Below are the code and all the weights of a small trained network. Each question names an input and a target symbol and asks about switching units off, where a switched-off unit gives its printed mean instead of its output.

import numpy as np


def w(rows, s, z=0):
    codes = np.array(rows[::2]) - 128.0
    scale = np.full(codes.shape[1], s)
    scale[-1] = z or s
    return codes * scale


def norm(h):
    return h / np.sqrt((h * h).mean(-1, keepdims=True) + 1e-5)


def f(y):
    return np.maximum(y, 0)


def softmax(a):
    e = np.exp(a - a.max(-1, keepdims=True))
    return e / e.sum(-1, keepdims=True)


def log_softmax(a):
    a = a - a.max(-1, keepdims=True)
    return a - np.log(np.exp(a).sum(-1, keepdims=True))


def net(x, mask):
    ids = ['αβδημπσω'.index(c) for c in x.split()]
    T = len(ids)
    res = E[ids] + P[:T]
    u = 0
    for l in range(2):
        r = norm(res)
        for j in range(3):
            rows = slice(4 * j, 4 * j + 4)
            q, k, v = (r @ M[l][rows].T for M in (Q, K, V))
            z = softmax(np.where(np.tri(T) > 0, q @ k.T / 4**0.5, -1e9)) @ v
            o = O[l][rows]
            res = res + np.where(mask[u + j], z, o[:, -1]) @ o[:, :-1]
        u += 3
        y = f(norm(res) @ A[l][:, :-1].T + A[l][:, -1])
        res = res + np.where(mask[u : u + 4], y, B[l][:, -1]) @ B[l][:, :-1]
        u += 4
    return log_softmax(norm(res)[-1] @ U[:, :-1].T + U[:, -1])


Q, K, V, O, A, B = {}, {}, {}, {}, {}, {}
E = w([
[27,132,185,58],'α',
[141,77,45,88],'β',
[157,72,89,40],'δ',
[194,115,186,111],'η',
[96,231,195,96],'μ',
[9,131,147,145],'π',
[213,214,94,167],'σ',
[71,2,106,193],'ω',
],0.02)
P = w([
[2,196,118,168],'0',
[50,199,136,165],'1',
[59,180,142,161],'2',
[61,161,157,157],'3',
[66,140,163,152],'4',
[70,115,172,148],'5',
[72,93,175,144],'6',
[66,87,183,137],'7',
],0.0065)
Q[0] = w([
[131,80,90,88],'0.h0',
[216,82,118,96],'0.h0',
[150,142,144,98],'0.h0',
[55,133,136,179],'0.h0',
[126,139,163,97],'0.h1',
[77,6,199,9],'0.h1',
[154,151,94,149],'0.h1',
[62,142,111,19],'0.h1',
[148,150,120,95],'0.h2',
[123,153,90,77],'0.h2',
[123,135,127,56],'0.h2',
[212,78,122,165],'0.h2',
],0.011)
K[0] = w([
[146,25,184,148],'0.h0',
[232,146,170,108],'0.h0',
[154,254,134,56],'0.h0',
[88,47,188,78],'0.h0',
[70,29,113,154],'0.h1',
[175,58,231,184],'0.h1',
[86,220,193,186],'0.h1',
[127,72,135,229],'0.h1',
[122,138,133,88],'0.h2',
[138,146,217,194],'0.h2',
[251,148,131,135],'0.h2',
[154,38,132,91],'0.h2',
],0.0094)
V[0] = w([
[54,98,127,1],'0.h0',
[88,80,120,68],'0.h0',
[161,60,139,157],'0.h0',
[76,178,101,50],'0.h0',
[130,137,71,103],'0.h1',
[192,62,164,174],'0.h1',
[151,82,168,153],'0.h1',
[127,143,111,62],'0.h1',
[88,104,102,127],'0.h2',
[148,175,126,180],'0.h2',
[136,26,140,124],'0.h2',
[114,90,169,113],'0.h2',
],0.0095)
O[0] = w([
[193,100,59,54,255],'0.h0',
[139,196,64,210,189],'0.h0',
[225,180,65,29,66],'0.h0',
[128,139,84,104,227],'0.h0',
[73,28,74,111,122],'0.h1',
[150,139,170,202,83],'0.h1',
[185,99,131,157,126],'0.h1',
[88,211,185,174,148],'0.h1',
[179,127,112,126,177],'0.h2',
[151,81,1,128,73],'0.h2',
[86,143,156,152,92],'0.h2',
[10,66,42,145,142],'0.h2',
],0.0056,0.0024)
A[0] = w([
[62,47,168,47,106],'0.n0',
[148,138,189,64,255],'0.n1',
[254,148,89,104,186],'0.n2',
[53,116,24,133,138],'0.n3',
],0.0086,0.0033)
B[0] = w([
[203,254,100,69,255],'0.n0',
[6,6,158,134,240],'0.n1',
[105,218,222,217,206],'0.n2',
[156,60,236,95,254],'0.n3',
],0.007,0.0049)
Q[1] = w([
[134,194,119,185],'1.h0',
[182,159,119,64],'1.h0',
[144,106,58,156],'1.h0',
[58,160,146,234],'1.h0',
[173,147,112,222],'1.h1',
[124,134,250,130],'1.h1',
[89,137,234,81],'1.h1',
[127,118,116,188],'1.h1',
[133,110,84,45],'1.h2',
[199,164,95,146],'1.h2',
[82,73,107,126],'1.h2',
[82,134,139,218],'1.h2',
],0.014)
K[1] = w([
[108,50,149,117],'1.h0',
[152,141,163,70],'1.h0',
[140,77,141,81],'1.h0',
[97,69,132,126],'1.h0',
[82,91,142,60],'1.h1',
[140,118,196,228],'1.h1',
[136,134,141,236],'1.h1',
[90,66,132,125],'1.h1',
[120,84,179,104],'1.h2',
[98,66,108,116],'1.h2',
[144,160,151,173],'1.h2',
[119,142,108,249],'1.h2',
],0.017)
V[1] = w([
[136,138,208,101],'1.h0',
[79,160,74,179],'1.h0',
[135,36,141,212],'1.h0',
[109,83,120,93],'1.h0',
[123,45,187,106],'1.h1',
[187,103,14,126],'1.h1',
[69,124,64,119],'1.h1',
[92,146,145,115],'1.h1',
[168,186,93,249],'1.h2',
[180,119,84,88],'1.h2',
[176,134,165,112],'1.h2',
[160,62,144,113],'1.h2',
],0.011)
O[1] = w([
[160,134,167,66,167],'1.h0',
[155,150,151,154,140],'1.h0',
[102,107,83,86,117],'1.h0',
[168,142,176,23,131],'1.h0',
[138,39,192,148,163],'1.h1',
[195,98,92,141,1],'1.h1',
[101,136,1,98,109],'1.h1',
[66,68,228,62,160],'1.h1',
[127,110,197,14,50],'1.h2',
[58,94,121,78,97],'1.h2',
[102,98,103,128,133],'1.h2',
[243,171,169,220,110],'1.h2',
],0.0054,0.0077)
A[1] = w([
[15,147,166,76,3],'1.n0',
[77,254,177,71,5],'1.n1',
[51,78,115,177,38],'1.n2',
[105,109,25,56,74],'1.n3',
],0.0094,0.0039)
B[1] = w([
[129,95,112,158,250],'1.n0',
[213,117,99,146,253],'1.n1',
[252,124,114,75,163],'1.n2',
[130,160,158,117,173],'1.n3',
],0.014,0.0058)
U = w([
[178,142,17,92,49],'α',
[216,54,121,172,148],'β',
[41,213,125,177,253],'δ',
[93,141,248,218,59],'η',
[161,220,125,18,80],'μ',
[45,146,86,91,210],'π',
[216,218,178,133,153],'σ',
[50,61,77,169,138],'ω',
],0.015,0.0038)

Each question gives the input, a string of symbols that net reads in full, and the target symbol t.
The units are the heads (4 rows each of Q, K, V and O) and the neurons (one row each of A and B). Each row of codes is followed by its name. A weight is (code - 128) times the scale printed after its matrix; where a second scale follows, it is the last column's (O, A, B and U).
mask holds one flag per unit, layer by layer, with each layer's heads first. A switched-off unit (its flag False) gives its mean, the last column of its rows in O or B, instead of its output. The means were averaged over made-up inputs and are rounded, as every weight is.
A unit's drop is (log p(t) with every unit on - log p(t) with that unit switched off) / (log p(t) with every unit on - log p(t) with every unit switched off).
The circuit of an input: a set's keep is (log p(t) with only the set's units on - log p(t) with every unit switched off) / (log p(t) with every unit on - log p(t) with every unit switched off). Starting from the 12 units with the biggest drops (on a tie, the unit counted first), units are removed one at a time, each time the one whose removal leaves the highest keep (on an exact tie, the one counted first), for as long as the keep stays at least 0.8.
units of the circuit, in order: the units of the circuit, biggest drop first
most important unit: the unit with the biggest drop
k most important neurons: the k neurons with the biggest drops, biggest first
k most important neurons of layer l: the k neurons of layer l with the biggest drops, biggest first
which heads matter: for each layer, one digit per head in row order, 1 if its drop is at least 0.15 and else 0, layers parted by /
input δ δ δ π β δ μ π, target ω: which heads matter : 110 / 011
input μ μ δ, target μ: which heads matter : 111 / 100
input δ β π α, target π: which heads matter : 110 / 011
input δ δ σ β η σ, target η: which heads matter : 100 / 010
input β σ μ ω π δ, target δ: which heads matter : 000 / 111
input σ η π π μ π, target μ: most important unit : 1.h2
input β ω π π ω, target β: which heads matter : 000 / 000
input σ α α, target α: which heads matter : 001 / 000
input η μ δ σ β ω ω σ, target β: 4 most important neurons : (1.n1 0.n0 0.n3 1.n0)
input π π η η ω α η δ, target η: units of the circuit, in order : (1.n1 0.n2 1.h1)
input δ σ σ η σ β ω δ, target σ: 4 most important neurons : (0.n0 0.n3 1.n0 1.n2)
input α δ β μ σ σ δ, target μ: 3 most important neurons : (0.n3 0.n0 1.n3)
input μ σ δ μ μ, target μ: which heads matter : 011 / 011
input δ ω π π η δ, target η: units of the circuit, in order : (1.h1 0.n2 1.n1)
input β ω μ, target β: most important unit : 1.n1
input η π μ, target η: units of the circuit, in order : (1.h1 0.n0)
input μ β π, target ω: 2 most important neurons of layer 0 : (0.n3 0.n2)
input σ δ ω β α δ σ, target β: 3 most important neurons : (0.n0 0.n3 1.n1)
input β π δ β μ, target δ: which heads matter : 110 / 111
input ω σ α π, target π: units of the circuit, in order : (1.h2)
input μ β δ η β, target η: 3 most important neurons : (0.n3 0.n2 1.n1)
input η δ ω, target β: which heads matter : 000 / 100
input σ ω δ η α, target α: 2 most important neurons : (0.n0 1.n1)
